Here is a tiny trained network, its code and every weight. The questions are about switching its units off for an input and a target symbol, where a switched-off unit gives its printed mean instead of its output.

import numpy as np


def w(rows, s, z=0):
    codes = np.array(rows[::2]) - 128.0
    scale = np.full(codes.shape[1], s)
    scale[-1] = z or s
    return codes * scale


def norm(h):
    return h / np.sqrt((h * h).mean(-1, keepdims=True) + 1e-5)


def f(y):
    return y / 2 * (1 + np.tanh(0.7978845608 * (y + 0.044715 * y**3)))


def softmax(a):
    e = np.exp(a - a.max(-1, keepdims=True))
    return e / e.sum(-1, keepdims=True)


def log_softmax(a):
    a = a - a.max(-1, keepdims=True)
    return a - np.log(np.exp(a).sum(-1, keepdims=True))


def net(x, mask):
    ids = ['βγεζηθλστφψ'.index(c) for c in x.split()]
    T = len(ids)
    res = E[ids] + P[:T]
    u = 0
    for l in range(2):
        r = norm(res)
        for j in range(3):
            rows = slice(3 * j, 3 * j + 3)
            q, k, v = (r @ M[l][rows].T for M in (Q, K, V))
            z = softmax(np.where(np.tri(T) > 0, q @ k.T / 3**0.5, -1e9)) @ v
            o = O[l][rows]
            res = res + np.where(mask[u + j], z, o[:, -1]) @ o[:, :-1]
        u += 3
        y = f(norm(res) @ A[l][:, :-1].T + A[l][:, -1])
        res = res + np.where(mask[u : u + 4], y, B[l][:, -1]) @ B[l][:, :-1]
        u += 4
    return log_softmax(norm(res)[-1] @ U[:, :-1].T + U[:, -1])


Q, K, V, O, A, B = {}, {}, {}, {}, {}, {}
E = w([
[231,152,84,54,94,149,68,84],'β',
[202,47,162,137,90,127,103,135],'γ',
[128,97,197,119,119,66,76,129],'ε',
[162,138,103,134,133,47,72,138],'ζ',
[148,160,18,76,87,192,74,63],'η',
[10,128,106,201,97,161,173,171],'θ',
[152,134,159,146,142,172,119,147],'λ',
[162,174,124,86,136,52,30,121],'σ',
[139,228,121,95,102,84,127,107],'τ',
[226,33,57,123,100,189,94,116],'φ',
[116,47,150,195,80,24,165,63],'ψ',
],0.013)
P = w([
[154,216,82,179,82,118,99,184],'0',
[87,54,108,48,123,122,90,136],'1',
[141,144,203,76,149,142,224,143],'2',
[154,175,210,207,79,199,70,62],'3',
[92,74,113,59,130,116,90,142],'4',
[145,103,139,132,254,121,175,79],'5',
[138,156,228,195,86,215,64,57],'6',
[55,44,116,96,100,60,105,152],'7',
],0.011)
Q[0] = w([
[109,107,117,139,172,130,108,87],'L0H0',
[93,80,97,82,72,83,90,134],'L0H0',
[145,152,146,162,90,153,80,128],'L0H0',
[111,128,97,173,237,145,143,68],'L0H1',
[95,55,66,117,107,73,83,102],'L0H1',
[101,120,132,124,130,133,178,71],'L0H1',
[116,50,134,142,49,77,51,191],'L0H2',
[241,2,155,118,166,132,145,123],'L0H2',
[187,177,23,58,141,218,86,143],'L0H2',
],0.021)
K[0] = w([
[124,140,124,131,168,161,79,169],'L0H0',
[156,149,80,160,61,94,109,169],'L0H0',
[121,155,179,161,88,149,100,88],'L0H0',
[107,76,123,156,152,105,129,16],'L0H1',
[161,140,69,160,54,56,140,138],'L0H1',
[115,116,136,117,143,156,183,104],'L0H1',
[105,80,139,137,82,112,20,207],'L0H2',
[250,33,150,152,162,153,137,156],'L0H2',
[177,177,51,43,120,216,84,105],'L0H2',
],0.021)
V[0] = w([
[175,178,179,126,195,156,151,250],'L0H0',
[79,123,150,32,178,231,53,162],'L0H0',
[101,107,63,79,166,75,113,166],'L0H0',
[122,102,56,108,225,87,175,144],'L0H1',
[121,160,95,125,171,181,49,211],'L0H1',
[185,109,199,137,209,154,126,178],'L0H1',
[126,156,102,65,158,133,92,252],'L0H2',
[195,139,103,155,157,89,186,152],'L0H2',
[80,168,153,205,78,156,58,75],'L0H2',
],0.012)
O[0] = w([
[79,175,61,149,136,147,102,203,144],'L0H0',
[61,149,88,193,105,2,150,147,61],'L0H0',
[139,158,136,83,158,76,157,159,2],'L0H0',
[68,176,130,79,66,165,123,107,16],'L0H1',
[136,105,68,122,90,61,108,151,245],'L0H1',
[88,174,124,158,170,145,65,80,85],'L0H1',
[85,84,174,167,95,75,151,126,136],'L0H2',
[89,143,141,141,119,186,141,113,56],'L0H2',
[224,60,149,115,152,185,96,143,143],'L0H2',
],0.009,0.0051)
A[0] = w([
[138,61,176,1,157,121,193,119,162],'L0N0',
[112,85,193,135,175,149,246,42,253],'L0N1',
[134,71,91,27,171,98,54,149,85],'L0N2',
[102,31,83,136,121,167,145,98,2],'L0N3',
],0.012,0.0015)
B[0] = w([
[92,80,50,180,119,121,184,108,217],'L0N0',
[45,204,168,223,179,195,232,97,171],'L0N1',
[87,131,211,182,174,83,208,132,255],'L0N2',
[91,160,226,138,138,2,127,93,188],'L0N3',
],0.0095,0.0084)
Q[1] = w([
[137,218,156,131,88,135,85,91],'L1H0',
[119,77,202,158,5,140,131,148],'L1H0',
[110,81,136,148,169,120,83,104],'L1H0',
[146,240,95,148,105,176,111,174],'L1H1',
[113,83,73,58,189,74,152,192],'L1H1',
[112,185,213,60,194,171,171,122],'L1H1',
[141,187,90,106,163,119,131,131],'L1H2',
[66,95,108,127,195,109,136,85],'L1H2',
[121,172,83,161,126,106,108,137],'L1H2',
],0.018)
K[1] = w([
[93,153,142,136,151,136,54,12],'L1H0',
[136,106,228,146,4,124,146,85],'L1H0',
[183,104,129,109,161,133,76,212],'L1H0',
[90,211,80,80,158,179,104,94],'L1H1',
[184,99,67,119,189,86,189,231],'L1H1',
[143,67,181,38,183,168,241,77],'L1H1',
[142,153,92,192,123,144,97,118],'L1H2',
[135,74,40,151,219,121,107,179],'L1H2',
[124,155,98,128,111,89,73,167],'L1H2',
],0.015)
V[1] = w([
[57,73,99,30,223,110,93,170],'L1H0',
[213,221,87,96,188,105,170,233],'L1H0',
[191,150,219,118,193,28,93,69],'L1H0',
[88,83,225,113,155,131,105,167],'L1H1',
[75,48,45,96,190,162,191,64],'L1H1',
[161,39,124,157,117,175,150,104],'L1H1',
[57,154,9,192,212,128,106,111],'L1H2',
[175,194,113,224,113,118,130,162],'L1H2',
[94,129,86,229,89,187,130,82],'L1H2',
],0.015)
O[1] = w([
[173,99,175,127,161,74,212,148,3],'L1H0',
[138,190,125,153,189,204,180,136,144],'L1H0',
[136,165,104,147,113,135,95,248,149],'L1H0',
[109,168,174,68,131,103,119,118,147],'L1H1',
[94,115,180,210,159,103,185,176,42],'L1H1',
[136,194,131,176,98,114,137,126,199],'L1H1',
[21,134,92,142,117,147,123,156,103],'L1H2',
[104,61,134,156,191,97,110,99,176],'L1H2',
[96,114,105,132,178,150,146,168,118],'L1H2',
],0.013,0.012)
A[1] = w([
[223,88,74,144,189,192,60,150,30],'L1N0',
[117,94,207,130,128,158,117,136,4],'L1N1',
[99,68,188,131,111,183,119,92,128],'L1N2',
[222,80,93,191,162,213,6,123,123],'L1N3',
],0.024,0.0042)
B[1] = w([
[151,4,231,41,234,128,239,77,199],'L1N0',
[55,94,198,70,69,146,98,88,138],'L1N1',
[188,149,65,131,86,102,120,219,157],'L1N2',
[189,125,147,173,134,248,26,94,253],'L1N3',
],0.018,0.025)
U = w([
[204,67,161,152,200,170,112,110,192],'β',
[134,169,100,207,51,161,21,136,71],'γ',
[56,132,231,94,121,77,77,120,23],'ε',
[150,74,110,7,152,88,154,199,161],'ζ',
[137,146,110,113,99,75,146,2,26],'η',
[105,74,161,96,13,173,191,199,99],'θ',
[41,89,66,125,191,99,102,155,250],'λ',
[191,201,154,162,190,55,91,209,132],'σ',
[151,215,60,71,134,186,156,168,85],'τ',
[212,58,67,205,95,63,162,173,115],'φ',
[111,194,173,246,151,151,194,111,42],'ψ',
],0.0082,0.0024)

Each question gives the input, a string of symbols that net reads in full, and the target symbol t.
The units are the heads (3 rows each of Q, K, V and O) and the neurons (one row each of A and B). Each row of codes is followed by its name. A weight is (code - 128) times the scale printed after its matrix; where a second scale follows, it is the last column's (O, A, B and U).
mask holds one flag per unit, layer by layer, with each layer's heads first. A switched-off unit (its flag False) gives its mean, the last column of its rows in O or B, instead of its output. The means were averaged over made-up inputs and are rounded, as every weight is.
A unit's drop is (log p(t) with every unit on - log p(t) with that unit switched off) / (log p(t) with every unit on - log p(t) with every unit switched off).
The circuit of an input: a set's keep is (log p(t) with only the set's units on - log p(t) with every unit switched off) / (log p(t) with every unit on - log p(t) with every unit switched off). Starting from the 12 units with the biggest drops (on a tie, the unit counted first), units are removed one at a time, each time the one whose removal leaves the highest keep (on an exact tie, the one counted first), for as long as the keep stays at least 0.8.
units of the circuit, in order: the units of the circuit, biggest drop first
top k neurons: the k neurons with the biggest drops, biggest first
which heads matter: for each layer, one digit per head in row order, 1 if its drop is at least 0.15 and else 0, layers parted by /
input ψ λ η, target λ: units of the circuit, in order => L1H2; L1N3; L0H1
input θ φ η β ψ λ λ, target γ: top neuron => L1N0
input σ τ ε λ ζ, target ζ: which heads matter => 101 / 110
input θ θ λ, target λ: units of the circuit, in order => L0H0; L1H2
input ζ σ φ ζ γ λ, target λ: units of the circuit, in order => L0H0; L1N3; L1H2
input θ ζ η ζ σ, target η: top 2 neurons => L1N3; L1N0
input τ ζ θ θ λ τ, target λ: top 2 neurons => L1N3; L0N2
input σ φ τ, target τ: top 3 neurons => L1N0; L1N2; L1N3
input η λ ψ λ θ β ζ θ, target φ: which heads matter => 010 / 000
input ψ ζ λ σ θ β, target λ: which heads matter => 100 / 001
input λ σ φ β ζ, target λ: top 2 neurons => L1N3; L1N0
input σ λ η λ β θ, target λ: units of the circuit, in order => L0N2; L1N3; L1H2
input λ ζ η θ λ ε θ ψ, target λ: which heads matter => 100 / 001
input θ ζ τ ζ γ β β, target γ: which heads matter => 101 / 100
input σ η η, target η: top neuron => L1N3
input θ λ σ θ β η, target λ: units of the circuit, in order => L0H0; L1H2
input γ θ λ σ λ η θ σ, target ε: which heads matter => 100 / 010
input φ η γ, target γ: units of the circuit, in order => L1N0; L0H2
input ε τ ε φ β, target σ: top 3 neurons => L1N0; L1N3; L0N2
input ζ η β ε η η ε σ, target τ: top 2 neurons => L1N0; L0N0
input ε τ β ε, target γ: units of the circuit, in order => L1N0
input θ σ ε, target ε: which heads matter => 010 / 010
input θ τ γ ψ τ β ζ τ, target η: which heads matter => 011 / 100
input φ ψ γ η λ ε, target λ: which heads matter => 101 / 000
input ψ η γ, target ψ: which heads matter => 100 / 010
input γ λ ε ε β γ, target λ: which heads matter => 100 / 000
input τ γ γ τ ε γ η ε, target ψ: top 2 neurons => L0N0; L1N0
input β β σ, target σ: which heads matter => 110 / 100
